What can hang from each mark
Q_933: Q_162 Q_219 Q_668 Q_819 Q_913
Q_629: Q_858
Q_745: Q_119 Q_344
Q_219: Q_819
Q_119: Q_344 Q_668 Q_745 Q_842
Q_842: Q_119 Q_219 Q_629 Q_858
Q_913: Q_162 Q_819 Q_858
Q_858: Q_629 Q_842
Q_162: Q_819 Q_842 Q_933
Q_819: Q_162 Q_344 Q_858 Q_933
Q_344: Q_119 Q_668 Q_842
Q_668: Q_119 Q_344 Q_629 Q_745

Each row was made from one small tree. Brackets hold a mark, then the marks that hang from it, in the order of their numbers. Every link used is in the known rows. Write each row's tree.
Known rows
(Q_858 Q_629 (Q_842 (Q_119 Q_668) Q_219)): [  10  191    3 -159  -86  -54   14 -145   47  355 -133   18  -91  160
 -163 -117  247   63   95  -44 -148  126   20  -60 -252   94   93 -237
   50 -126 -103 -303    2  205  -39   83 -212    6   58   58    3 -103
   -4    9    8   35 -132  -43   18 -117  165  -91   74 -102  117  141
  174  -21   74  -59 -107  146  -67 -134]
(Q_913 Q_162 (Q_819 (Q_344 Q_119 (Q_842 (Q_858 Q_629))))): [  71  258   38 -242  -60  -85 -103 -108  -57   29  -58   -1   51  -87
 -158  -34  181  210  224  208   36  210    0   44 -131   -8  241   47
  133 -121  -66 -202   27  260 -198  -37  -79   94  314   -7  108 -238
   92 -193 -174   67 -127  -79   91 -144  -44 -114  105  -57  154  247
 -231   81   19  -23   10  222   58  168]
(Q_842 (Q_219 (Q_819 (Q_933 Q_162 Q_668)))): [  83   10   65 -149 -110 -130  -84   48   22  -37  -90  -59  -28   10
   17  103   67  128  -21   57   84   69 -120  -36  -47  -37  -77   25
   59 -117   39 -255   55   19 -112  -59  -52 -112   84   75  -12   92
 -134   22  -71   90 -120 -130  102   -8  160  -11   23   19   49  129
  100  -16  -27    3  -61   30   25   58]
(Q_858 Q_629 (Q_842 (Q_119 Q_344 Q_745) (Q_219 Q_819))): [  64  261  124 -296  -65  -61  -77 -203  -18  301 -153  138 -153  108
  -49 -154  206  158  130  -57  -24  171  -99 -103 -188   58   85 -195
   85 -200 -108 -384   39  335 -137  165 -217  125  137  103   40  -94
   69   -4   -6    2 -179  -14   68 -233  259 -148  175 -208  114  202
  191  113   46   10 -125  130 -214  -89]
(Q_668 (Q_119 Q_344 (Q_842 Q_219)) Q_629 Q_745): [  50  305 -136 -306   16 -183   38   42   47  275 -181  114 -102  218
   77  -98  129   35  157  195   76  134 -133  -81   -5  -19   44  124
  -11  205   36  -55 -110  218  -28  -86 -178  176  246   63   41 -129
 -125 -170  208 -148 -374 -193   41  -70   99  127   84 -214  -83  261
  109  170   90  154 -173  -57  -60 -117]
(Q_119 (Q_344 Q_842) Q_745): [ -11  105    0 -241  145  -40  -26 -111   38  117  -83  198  -89   86
   -6   38   17   42  124  135  -75  126  -20   36   85  -94  -11 -121
   13   92   33 -118  -44  262  -92   95  -92  246  134  -33   57 -194
  138 -156   47   32 -152  110   14 -109  153  -82  173 -109   55  186
   11  142    5  160  -24 -131 -227   -1]
(Q_162 Q_819 (Q_842 Q_629) (Q_933 Q_219 Q_668 Q_913)): [  54 -246 -251  -72 -153  -87  -85  200 -189  -11   67 -144  -10  102
   91  240  112  185  -69  183 -358  238   51   82 -157  -28 -106 -222
  -54 -143  206 -251   27  -61  -39  213   35 -200   67  227  -47  173
 -159  -25  250   60 -150 -241  359  107  142  142 -115  -37  -18  130
  145 -166 -243   71  116  150 -179    2]
(Q_668 (Q_119 Q_745 (Q_842 Q_219)) Q_344): [  89  155 -119 -181  112 -250  156   86   88  172  -87   49 -147  111
   48  -19   63  164  127  148   12  219  -55  -18   32  -80 -130  117
  -39  170  -42 -165  -70  205 -105   24 -232   26  156   97   25 -108
  -19 -116   60 -165 -248 -106   85  -78  174   23  219 -118   54  295
   44  198   86   89 -213 -213 -107 -122]
(Q_819 (Q_344 Q_119) Q_858): [ 144   51  -34 -169  -46 -166  136  -71  -65  -20   82   -3  -70 -287
  -88  -37  -32  255  -86  241   10   65  -61  -69    7  -39   89   80
    5  -85   37  -83  -45   76 -186  -18  -49  -34   61 -112   12  -99
  -57 -113 -145   20 -157   67  110 -150   94  -92   97  -17   88  215
 -216  136   -1  101   10  -41   91   94]
(Q_858 Q_629 (Q_842 Q_119)): [  19  205   47  -96 -121   20   10 -106  -41  304  -71   18  -76   37
 -147 -177  178  115   87  -71 -113  111   94 -136 -193  103  128 -147
   78 -119 -150 -222   18  137  -22   97 -117   47   36   92   56  -76
  -14   33  -17   -1   17  -16  -19 -155   86  -29   60  -91   77   80
   52   -7   15  -24  -40  213  -41 -134]
(Q_819 Q_344 Q_858 (Q_933 Q_219 Q_913)): [ 188 -100  -29 -228 -188 -156   46  117 -113 -104   48  -82  -43 -245
 -140  120 -119  291  -59  156  -53  138    4  -75  149   11   15  -62
  -37 -116  156 -424   -1   25 -230   64  -55 -144   90  -97   25  -21
 -288 -196 -121  131 -284   25  137   68  180   47  115  223  -16  174
 -194   -4  -63  155  -39 -100  218  146]
(Q_119 (Q_668 Q_344 Q_629) Q_745 Q_842): [  30   55 -256 -317   85 -158  114   18  250  344 -173  220  -90  276
   63   53   10   39  157  141 -186   32   26  208  -14 -147  -85  -56
    7  240  111  -61 -147  280   15  -39 -289  199  192  -70   57 -187
    5 -260  128  -30 -130   16   59   36  208   44  136 -152  -52  355
   62  132   61  142 -183 -194 -153  -71]
(Q_842 Q_119 Q_219 Q_629 Q_858): [ 215  151   16  -91 -152 -257   20 -129  -27  270    7    6  -33   25
   11  -89  329  157 -153   64   12   90 -233 -125 -381  288  -50    0
  -17 -182 -157 -231 -180  168    8   80   42  -85  -18  106 -211  -65
 -107  148  -69  -68 -358 -331  141 -248  107   47  -40  109  215  141
  368  -48  253  -82 -166  162  -72   64]
(Q_162 Q_819 (Q_842 Q_119 Q_629 Q_858)): [ 121  -55 -222  -28 -159 -233  -13  -40 -204  114   49  -21  -23  -14
   97   35  252  243 -184  274  -65   99  -97    9 -273   96  -43 -117
  -80 -207 -134  -42 -179  142  151  157  -75   34   83  109  -98  127
 -127  119   96  -26 -134 -306  321 -115   69   98  -93  -91  151  185
  274   31  -10   98    1  194 -172   60]
(Q_629 (Q_858 (Q_842 Q_119))): [  71   48   17  -52  -77 -150   12  -78   23  147  -53   37  -98  -39
 -110 -126  182  218  -95   60  -31  143  -13  -11  -65   99  -83  -48
  -10  -41 -131 -146   23   90   63  -28  -69   95   -9    7    5  -34
   -4   67  -63 -104  -71    5   -4  -93   59  -29   96  -73   65  215
   86   42   82  -11  -57  -24 -120  -49]
(Q_819 Q_162 (Q_344 Q_842) Q_858 (Q_933 Q_913)): [ 233 -148   -8 -237  -90 -112   99   33 -159   -5  -43   26  158 -342
 -183   91  -18  313    4  312  -51  207  196 -105  138 -118   63  -42
   40  -32  -74 -328  -98   38 -128    7   -2   51   56 -123   83  -42
 -334 -155 -210  190 -185  113  166   38  121  -52   98  142   39  355
 -156   58 -104  340 -123  -73  200  111]
(Q_913 (Q_858 Q_629 Q_842)): [  47  175   17 -188  -43  -52  -51  -54   63  196   -6   32  -64   20
 -128 -174  165   44   84   -4  -67   95   71 -108    3   84   63  -58
   -7  -62  -62 -321   75  164  -70    6  -85   48  134   53   62   10
   69  -68  -16   31  -32   -4  -74  -45   79  -65   62  -40  -32  102
  -47   -2   13  -24  -19   43   10  -91]
(Q_858 (Q_842 (Q_119 Q_745) Q_219 Q_629)): [ 154  184    2 -166   15 -112  -15 -128   33  295  -76   73  -79  104
  -26  -77  196  186  -89  -43   -8  153  -61  -77 -158  160  -61  -64
   48  -85 -137 -241  -80  222  -26  113  -75   26  -10   67  -19  -31
   19  111  -20  -29 -190 -136   96 -188  199  -96   68  -85  123  200
  186  -63  123  -41 -186   83 -192  -87]
(Q_668 (Q_119 (Q_842 Q_219)) (Q_629 Q_858) (Q_745 Q_344)): [  95  204 -106 -270   15 -215  113   62  168  233 -196   98 -133  154
   51 -168  286   99   72  204  113  159 -158 -142   11   67  -37  219
 -135  247  -21 -134  -14  164   25 -196 -132   92  176   81  -36   51
 -252 -148  161 -237 -350 -213  -31 -113   72  151  104 -241  -37  347
  198   90  174  130 -268 -147   32  -82]
(Q_933 Q_219 (Q_819 Q_344) Q_913): [  32   74  -26 -258 -282  -90  -26  109 -170  -64   34  -72  -28   62
   50  -38  -65  286   20   -3  -41  181  -68   52  -59   24   80  -52
   77 -198  259 -443  176   87 -333  138   42 -208  146   38   41 -114
  -92 -175   41  -21 -192  -31  -29   75   41   73   13  136 -101  -45
 -119  -72  -93    1   52  -30  175   78]
(Q_858 Q_629 (Q_842 (Q_119 Q_344 (Q_668 Q_745)))): [ -29  251  -66 -266  -68   27  -19 -131   51  385  -96   79 -185  126
  -84 -163  198   42  178    4 -214  124   48  -48 -206  -13  102 -263
   72  -39  -56 -249  -31  256  -56  115 -265  130  153    0   72 -228
   21  -66   47   26  -89   37    5 -110  170  -25  103 -138   23  149
  110   98   18   36  -62  149  -93 -167]
(Q_344 (Q_668 Q_119 Q_745) (Q_842 Q_629)): [  49  165 -148 -198   59  -60   66   40   -4  300 -115   13   -2  179
 -130  -68  342  176   72  300 -157  171  -67 -155  -75    8  110   91
  149  291   17   26  -43   23   38  -63   17   79  144  169 -112 -223
  -62  -97    7   -7 -272  -69   65 -126   41   21   59   31  -14  221
   25   34   73  106  -39  173  -30   -6]
(Q_119 (Q_668 Q_344) Q_745 (Q_842 Q_219)): [  25   14 -190 -311  157 -216  102  -17  254  247 -164  166 -120  268
   46  136   37   37  121  127 -140   99  -52  222   11 -125 -167 -135
  -42  189   76 -178 -102  307  -35   33 -309  103  145 -110    7 -161
   49 -188   88  -33 -230   46  132   20  252  -53  197 -111   38  337
  136  113   85   89 -179 -276 -219  -97]
(Q_858 Q_629 (Q_842 (Q_119 Q_745) (Q_219 Q_819))): [  90  199  135 -230  -69  -63  -76 -167  -19  284 -164   94 -121  113
  -85 -130  233  192   82  -88  -20  127  -84 -146 -178  117   88 -127
  109 -189 -159 -338   74  279  -91  112 -162   88   97  133   18  -23
   26   40  -29   -3 -136  -40   71 -186  209 -152  150 -184   81  208
  166   33   51  -21 -143  154 -139  -89]
(Q_933 Q_162 Q_219 (Q_668 (Q_119 Q_745) Q_344) Q_819): [  88  300 -146 -325 -210 -195    8  192   93   70   98 -175 -280  163
  153  -48   -9  392  107  150 -140  245   -5  -51 -143 -165 -119  209
   99  -61  190 -516  164  184 -417  -71 -186 -195  335  183  149 -293
 -127 -141   30  -28  -69 -289  -64   90  184  225   84  141   11  142
 -185   45  -44  -31   31 -152  267   22]
(Q_219 (Q_819 (Q_933 (Q_668 Q_344)))): [  53  -49   20 -139 -140  -58   -9  127  -38  -25  -64  -24  -75  -73
   45   80    9  200    8   41    9   72  -62  -11  -18 -103  -76   29
  128  -16   71 -149   16  -53 -129  -13  -90  -91   94   82  -32   97
 -109  -26  -65   55  -35  -46  144    4  148   55   64    8  -57  126
   56  100  -83   73  -54   76   -7   53]
(Q_842 Q_119 Q_629 Q_858): [ 191  124  -27  -60 -167 -189    4  -91  -45  267   59   24  -49  -44
    9 -114  266  176 -140   82  -61   48 -126 -114 -358  227  -30   13
   41 -153 -146 -133 -194  142   32   81   53  -33  -10   93 -153 -122
  -90  119  -66  -48 -193 -272  115 -204   62  102  -53  125  144  115
  240   -4  192  -33  -87  190  -38   72]
(Q_933 Q_219 (Q_819 Q_858)): [ 105   31   83 -178 -236 -161  -47   86 -100 -111   30  -82  -63   40
   21   31  -73  327  -95   28   14   51  -92  -47  -27  122   67   42
  -39 -181  167 -317  112  124 -206  -47  -71  -90  117    4   21  -98
  -32 -105   26   -3 -205 -122   43  150   39   47   50  153  -10   14
 -123  -62   -2   11  169 -112  197  149]
(Q_162 Q_819 (Q_842 Q_858)): [  30 -136 -197   -6  -89 -196  -31  -16 -160  -45   27  -43  -17   -2
   62  137  140  151 -104  284  -37   84  -65   69  -49    4  -24 -149
 -130 -103  -44    3  -79   70  129  109 -104   76  169   67  -51  171
  -86   47  121   -3  -77 -122  246    1   -5   34  -27 -140   68  217
  162   70  -85  166   43   55 -129   54]
(Q_819 (Q_162 (Q_842 Q_219 (Q_858 Q_629))) (Q_344 Q_119)): [ 186  106  -39 -174  -92 -157  114 -182 -118   84   -5   -3   60 -123
  -44  -93  184  218   69  316   24  196   78  -46 -155  -86  164  -56
   37 -108 -150 -133  -95  123 -110  137  -20   16  149  -60   84  -33
 -162    2 -120  -29 -145    4  226 -254   95 -123   54 -157  197  356
   98  123  -54  201 -201  117   50   46]
(Q_933 Q_219 (Q_668 Q_629) (Q_819 Q_162)): [  84  162   -6 -234 -270  -16   -5   30  -59   83  -15  -44   38  192
  107  -41   -6  281   39   40  -65   87   56   14 -190  -26   60  126
  195 -100  154 -294  105   65 -268  -82   -5  -81  160   41   67  -86
 -172  -75   81   36  -46 -211   12  124   41  166  -82   91  -37   42
   -6  -89  -47   26   34   11  221  108]
(Q_933 Q_219 (Q_819 Q_344) (Q_913 Q_162 (Q_858 Q_842))): [ 112  201  -59 -410 -238 -160 -176   81  -77  -30   81  -92    3   12
  -22  -86   21  366  123   40  -31  335   10   42   44   55   47  -35
  162 -257  224 -704  181  225 -348  110  -30 -147  273   16  144 -171
   -8 -191  -26   38 -177 -114   -2  141   18  -11   74   97 -105   76
 -257 -117  -74  -85   28  -62  194   70]
(Q_858 Q_629 (Q_842 (Q_219 Q_819))): [  41  140  150 -185 -153  -26  -30  -91  -23  221 -169   56  -41  110
 -114 -112  178  105   73  -93   32  135  -43 -131 -130  122  167 -131
    8 -124  -79 -293  134  118  -88   37 -109   17  110  144    6   87
   29   20  -28   22 -102   16   34 -152  161 -123   95 -155   59  161
  129  -20    0   -6 -100  187  -72  -77]
(Q_933 Q_162 (Q_219 Q_819) Q_668 Q_913): [  35   66  -96 -337 -222  -61 -164  116   13  -58   -5 -116  -28   85
   30    3  -22  245   67   27 -111  194  -97  -69  -98  -92 -107   53
  178 -176  306 -577  241   35 -283  -57   65 -289  227  221   27 -223
 -179  -43  -47  123   11 -200    9  145  105  180  -94  204  -39   60
 -116 -106  -74 -102  128  -13  132   73]
(Q_819 (Q_344 Q_668) (Q_858 (Q_842 Q_219 Q_629))): [ 178  101 -100 -289  -92 -133  173 -145   71  247    7   42   -5 -126
 -132  -60  122  228 -131  232  -31  185  -63  -12  -36   25  101 -105
  -36    1   55 -233  -85   72 -104   47 -111  -26   64  -63  -83  -53
 -109  -62 -136  104 -257   71  152 -228  214 -117   89   55  132  301
  -63   43   99   71 -102   77   26   70]
(Q_668 Q_629 (Q_745 (Q_119 Q_344 Q_842))): [ -13  216  -98 -241   25   44  -27   27   52  226  -88  111  -67  168
  132 -135   72  -17  156  127    8   -7  -95  -74    5   -1   95   39
   24  120   74   -6 -113  214  -13 -100  -83  203  123   25   65 -126
 -159 -189  114 -130 -165 -144  -77  -58   40  123    9 -217  -71  226
   70  110   43  138  -39   58  -56  -51]
(Q_819 Q_162 (Q_344 Q_119 Q_668) Q_858): [ 207   54  -80 -195   43  -75  151 -177  -67   14   87  -10  103 -285
 -105  -74   59  300   24  394  -72   97   49  -27  -24 -217  112   96
  157  -39    7  -64  -87   50 -138   -8  -51   25   89 -153   45 -234
 -139  -97 -256   90 -105  160  144 -122   53 -182   84   33  159  309
 -188  203  -30  194  -23  -11  123  158]
(Q_219 (Q_819 Q_162 (Q_933 Q_668 Q_913))): [ 117 -125   50 -155  -84   -4 -125   72 -123  -62  -81   -9   88  -98
   15   69   12  221   35   63  -31   75   52  -24  -29 -151  -70   36
  255 -109   12 -244   29  -18 -127   -5   17  -70   60   59    9   47
 -192   12  -83  134   27  -22  164  125   97    0   -1   61  -87  157
   61   56 -120  140  -55   43   18   83]
(Q_933 Q_162 Q_219 Q_913): [  49   66  -91 -183 -142  -49 -127  127   -8  -94   36 -140   25   80
  -16  -24  -41  128  103    1  -83  154  -14  -87  -17  -18  -53   30
   -7 -142  221 -471  173   38 -146  -17   72 -207  171  149  110 -246
 -141  -71  -69   46  -46 -140 -114  149   16  124  -68  200   22    1
 -139 -156  -64  -73   83  -66  168   42]
(Q_842 (Q_119 Q_745) Q_858): [ 142   96  -14  -88   26 -192  -75 -161   11  146   38   47 -144  -25
    2   -6  197  169  -32   96  -89   18 -139  -56 -137  107 -109  -20
  105 -105 -130 -138 -147  257    2  114  -45  109   76   25  -86 -203
  -43   52  -38  -50 -161 -110   70 -100   28  -17   97   27   68  209
  147  113  162   32  -92  -21  -69   50]
(Q_819 (Q_344 Q_119 Q_668 Q_842) (Q_858 Q_629) Q_933): [ 148   70    0 -242 -101 -167  179  -22 -117  177  -49  -37  -30 -211
 -371   33  170  354   70  430 -221  120   69 -143  -21  -55  256  -43
  122   33   34 -183  -62   38 -162   -2 -100   46  126  -61   -3 -151
 -173 -290 -206  157 -273  175  113 -240  186 -119  224   68  151  341
 -202  121  -67  260   28  167   92  142]
(Q_819 Q_162 Q_858 Q_933): [ 247 -163   78  -40   -8  -71   -8   38  -73  -85   13  -42   90 -261
  -82  116  -56  200  -45  176  -15   -7  187 -104   98  -77  -26   69
   -6  -60 -147 -139 -129   22    0  -90  -89   78   -9 -143   88   30
 -246  -18 -163  148  -64    8  159  149   88  -44   73  137   58  232
  -54   48  -51  246  -60 -109  171  127]

Which tree is each row?
[  13  100 -310 -275 -152  -95  -92   68  -21  -24   58 -174 -157  121
  151  104   93  263   14  239 -126  173  -77  -53  -83 -128 -142  -12
   32  -85  113 -302  100  110  -74   -2 -135  -88  294   74  116 -103
 -286   23   84   51  -21 -320  201  105   92  242  -97   -7   41  138
  -28  -74 -148   -5  118   38  106  -25]
(Q_933 (Q_162 Q_819 (Q_842 Q_119)) Q_219 (Q_668 Q_745))
[  53   10  -27 -153  -59   -7 -169   91  -59 -105   25 -111   87   69
  -62   29  -31  134  173  -51  -85  187   -4  -28   29   57    0   12
  116 -115  172 -407  129   53 -128   40   57 -140  119   65   39 -192
  -49  -75  -31   46  -95 -132   47  180  -38   56   10  139  -11  -15
 -111 -172  -16 -130   32  -39   72   88]
(Q_933 Q_219 (Q_913 Q_162))
[ 195  151    3 -212   83 -330    7  -90    5  226  -74   98  -79  124
  -73   32  185  252  -45  199  -62   66 -134  -33 -161  145  -38  100
   90    9  -40 -127 -106  275  -83   33   -2   55   97   11  -61 -142
   77  -54   -9 -100 -295  -82  139 -227  156  -97  155  -89  159  360
  134   36  117  100  -75  -33 -278   24]
(Q_344 (Q_119 Q_745 (Q_842 Q_219 Q_629 Q_858)))
[  71  -39 -103  -77  -78  -26 -155  101   58  -19   13 -134   48   76
    5  173   51   80  161  110 -189  211  177   69    2  -42    9 -100
   84  -20  131 -146  -54  -24   24   48  -23  -25  100   79  113  -33
  -99  -40  124   57  -13 -242  281  116    7   74  -15  -89   -1  166
  -52 -165 -104  -47   10  115   40   49]
(Q_913 (Q_162 Q_842 (Q_933 Q_219 (Q_668 Q_629))))
[ 144 -188  -92    2 -117 -122 -169  124  -91  -81   86 -100   40    0
   54  189  140  186   32  205 -154  219   90   80  -74   30  -29  -95
  -95 -181  -14 -131   17   34  115   75  -55   47   81   60  106  145
  -35  -13   65   25 -103 -241  357   83   70   17   20 -141  116  192
   47 -152 -174   -1   26  107  -92  117]
(Q_913 (Q_162 Q_819 (Q_842 (Q_629 Q_858)) (Q_933 Q_219)))
[  35   55   62  -62  -55  -21 -139   90  -69 -201  -82  -88   -4   44
  -52  127  -19  119   34  -14   85   26  -21   79   41    8    7   -2
  -17  -78   86 -163   49   95 -126  -24 -118  -61  177    0   89  -27
  -16 -127  -41   55 -157  -93   32  131   21   -2   36  114   10   22
  -94   16  -38   17   66   47   58  133]
(Q_913 (Q_819 (Q_933 Q_219)))
[ 181   43   42 -293 -335 -111   45   -9 -150  -26   23  -30   12  -54
   35  -64  -43  375    2  175   13  154  113  -42  -79  -22  230  -66
  -48 -237   23 -376   77  185 -241   64 -120  -16  175  -83  160  -46
 -189 -132  -13   42 -135  -69  194   34  141   28   49   52   52  155
 -128    2 -112  161   32   -8  312  145]
(Q_933 Q_219 (Q_819 (Q_162 Q_842) Q_344 (Q_858 Q_629)))
[ 126  158    8 -282  130 -184    2 -116  -62  216 -184   82   37  208
 -168   -3  360  348   41  295 -120  151 -227  -88 -167   33   94   93
  262   84   95  -91   11  151  -88   -4   60   41  131  178 -144 -225
  138  -97 -116    6 -358    2  131 -285  159 -246  151  -91  171  342
  113   39   65   73  -20  163 -310  120]
(Q_344 (Q_119 Q_745) Q_668 (Q_842 (Q_219 Q_819) Q_629))
[ -11   55 -216 -159  -75  -64  -31   45  144   65   20 -110  -58   39
   41   33    5   68   -8  190 -127  112  142   44  -54 -190  -88  -39
   27   25   63 -170  -28   13  -28  -54  -45  -83  115   58   92  -76
 -176   37   62   94  194 -175   93   11   93  169 -108   37   31  138
  -76  -53  -56   -7   75   25   79  -38]
(Q_933 (Q_162 Q_842) Q_668)
[ 103   80    8 -233 -221 -152   60   -9  -57   71   29   11  -90 -139
    4  -42  -43  312 -133  115   34  117   15   29  -10   14  112  -57
  -15 -137   37 -234    5  140 -207   24 -126   11   97  -74   61   -8
  -41  -99  -15   25 -100   50   45  -36   91  -49   92   -1  -39  168
 -175   60  -32  113   30  -29  151   41]
(Q_933 (Q_819 Q_344 (Q_858 Q_842)))
[ 184  158   20 -219  -84 -214 -100  -21   -8  137  -46   14  -32  -27
  -49  -95  241  228  -90   28   84  157  -98 -112  -62  154 -101  -14
   62 -178  -60 -385  -46  178  -51   40  -69  -60   68   92   -7   71
   -6   49  -81   15 -240 -205   96  -78  161  -89   38  -15   33  166
  123  -15   62  -39 -110   74  -80  -25]
(Q_913 (Q_858 (Q_842 Q_119 (Q_219 (Q_819 Q_933)) Q_629)))
[ 119 -173  -33  -24 -111 -145  -24  103 -199 -176   69  -95  -39 -126
  -36  234  -42  254 -106  185  -30    5  -74  -56   69   32  -55    5
 -110 -185   42 -177   50   32  -49  -26 -163   -4  108  -38   13  163
 -156  -91  -35  126 -193  -76  159  161   98   22   70   61   83  106
  -54    6 -136  153  105  -80   46  151]
(Q_162 (Q_819 Q_858 (Q_933 Q_219)))
[  34 -131  -98   92  -16  -83  -78   71  -66  -42   -6 -108  -16  -29
   38  126  128   53   -1  107 -178  138  122   54  -50  -46  -64 -253
  -31  -71    5   46 -181  -28  169  215  -17  -26  -69  114   61   12
  -79   63  150  -72  -59 -133  260    8   -7  -17  -23 -151   -1  119
  118  -12 -120   60   29  133 -103  -85]
(Q_162 (Q_842 Q_119) Q_933)
[  79  207  -50 -266   40  -55 -202  -62   96 -131   64   -3   54 -148
   11  -58   55   62  165  113  150  148   -1  166   89  -93   31   81
   60 -159   -8 -286   28  288 -173  -51 -132   54  280 -120  162  -99
  104 -183 -128  101  -55 -142   64   63  -38  -98   29   17  -11   85
 -308   83   27 -144   -2    9  136  147]
(Q_913 Q_162 (Q_819 Q_344) Q_858)
[  78 -187 -167   27 -113 -230  -51   71 -198  -76   15  -94  -37  -51
    5  239  128  197 -108  319  -62   68    5   59    3   -5  -54 -166
 -108  -96  -61  -26 -128   33  129  120 -140   70  158   31  -17  249
 -175   10   92   47 -116 -114  275   38   50   44   30  -96   59  254
  169   61 -141  254    6   72 -105   80]
(Q_162 (Q_819 Q_933) (Q_842 Q_858))
[  80  -38  -46 -173  -27  -59 -127   13 -104   75   -2  -61   58  -36
 -102   15   78  147  118   49 -140  170    3  -51  -53   42   50  -30
   25 -186  -31 -419   91  137  -72    3  -82    6  120   69  -16   -7
  -60  -56  -16  115  -90  -83   92   94   36  -46   46   -3   35  139
  -35  -96  -20  -42    1   22  -44   29]
(Q_933 (Q_913 (Q_162 (Q_819 (Q_858 Q_629 (Q_842 Q_219))))))
[ 112  218  -40 -238 -165 -248  181   17  -84  202 -175   31   12   83
  -36 -122  279  298  119  187   51  226 -251 -175 -182   93  107  174
   -8  101   84 -139  -51   25  -89 -108   -5   -5  262  281 -104 -126
  -29 -102 -116 -174 -391 -160   -1 -251   13   -4   67 -163  128  375
  181  113   88   91 -192  147  -64   46]
(Q_668 (Q_344 Q_119 (Q_842 (Q_219 Q_819) Q_858)) Q_629)
[  65  153  -98 -152   96 -170   14  -76   80  288  -60   43  -79  164
 -155  -25  230  128  136  284 -219   70   -2    7  -78  -47   45   -6
  179  126    3  -82  -69  193   -9   48 -140  120  166   79  -65 -254
  -27 -148   56    3 -147   27   48 -101   90  -30  182   15   38  271
    8  176  105  119  -11    0  -95   22]
(Q_344 (Q_668 (Q_119 Q_745 (Q_842 (Q_858 Q_629)))))
[  83  214 -169 -198  -93 -209  171 -103   53  257  -48   49   16   36
  -83  -64  195  121   54  329    0  159  -91   56  -79  -44  104  -11
   91   77   84  -64 -115   76  -65   48  -86   18  171   25  -58 -118
 -167 -155   -6  -18 -270  -24   56 -221   76    5   76  -40   74  275
    9  165   93  115 -157   70   54   54]
(Q_819 (Q_344 (Q_668 (Q_119 (Q_842 Q_219 Q_858)) Q_629)))
[  74   68 -111  -54  -40  -86  104   49  -33   56   41  -85  -52 -132
 -132   57   76  146   51  297  -76  107   79   43   58 -172   40  -43
  153   55   54  -32  -92  -54 -103  105 -119  -45   80  -57   40  -22
 -198 -162  -87   94 -142   94   68 -104  131  -26  144   58   20  150
 -116  163  -79  173 -117   79  122   70]
(Q_819 (Q_344 (Q_668 Q_119)) Q_933)
[  88  -10 -189 -138  -45  -25   88 -140  -31   40    2   44   93 -128
   66  -44   46  119   36  251    0  156  182  124  -68 -240   26 -181
   79  -87 -105  -28 -168  116   15  162 -116   50   43 -157  153  -69
 -195   18  -47   51   37   -3  252  -48   88  -46  -36 -114   80  208
   29  132  -90  159 -165   26   96   -3]
(Q_819 (Q_162 (Q_842 (Q_119 Q_668))) Q_344)
[  -4  107 -119 -115  -24  -62   80   10   94  217  -50   -8  -40  159
   -2  -97  219   47  116  188  -99   93 -120  -54 -158   40   56  -68
  -19    8   94 -161 -127  165  -70 -109 -116   -4   83  166  -76 -180
 -119 -156  -44  -72 -240 -203 -110  -49   63   21   15  -97  125  315
  172  100  143   52  -93   38   11   51]
(Q_745 (Q_119 (Q_668 (Q_344 (Q_842 Q_219 Q_858)) Q_629)))
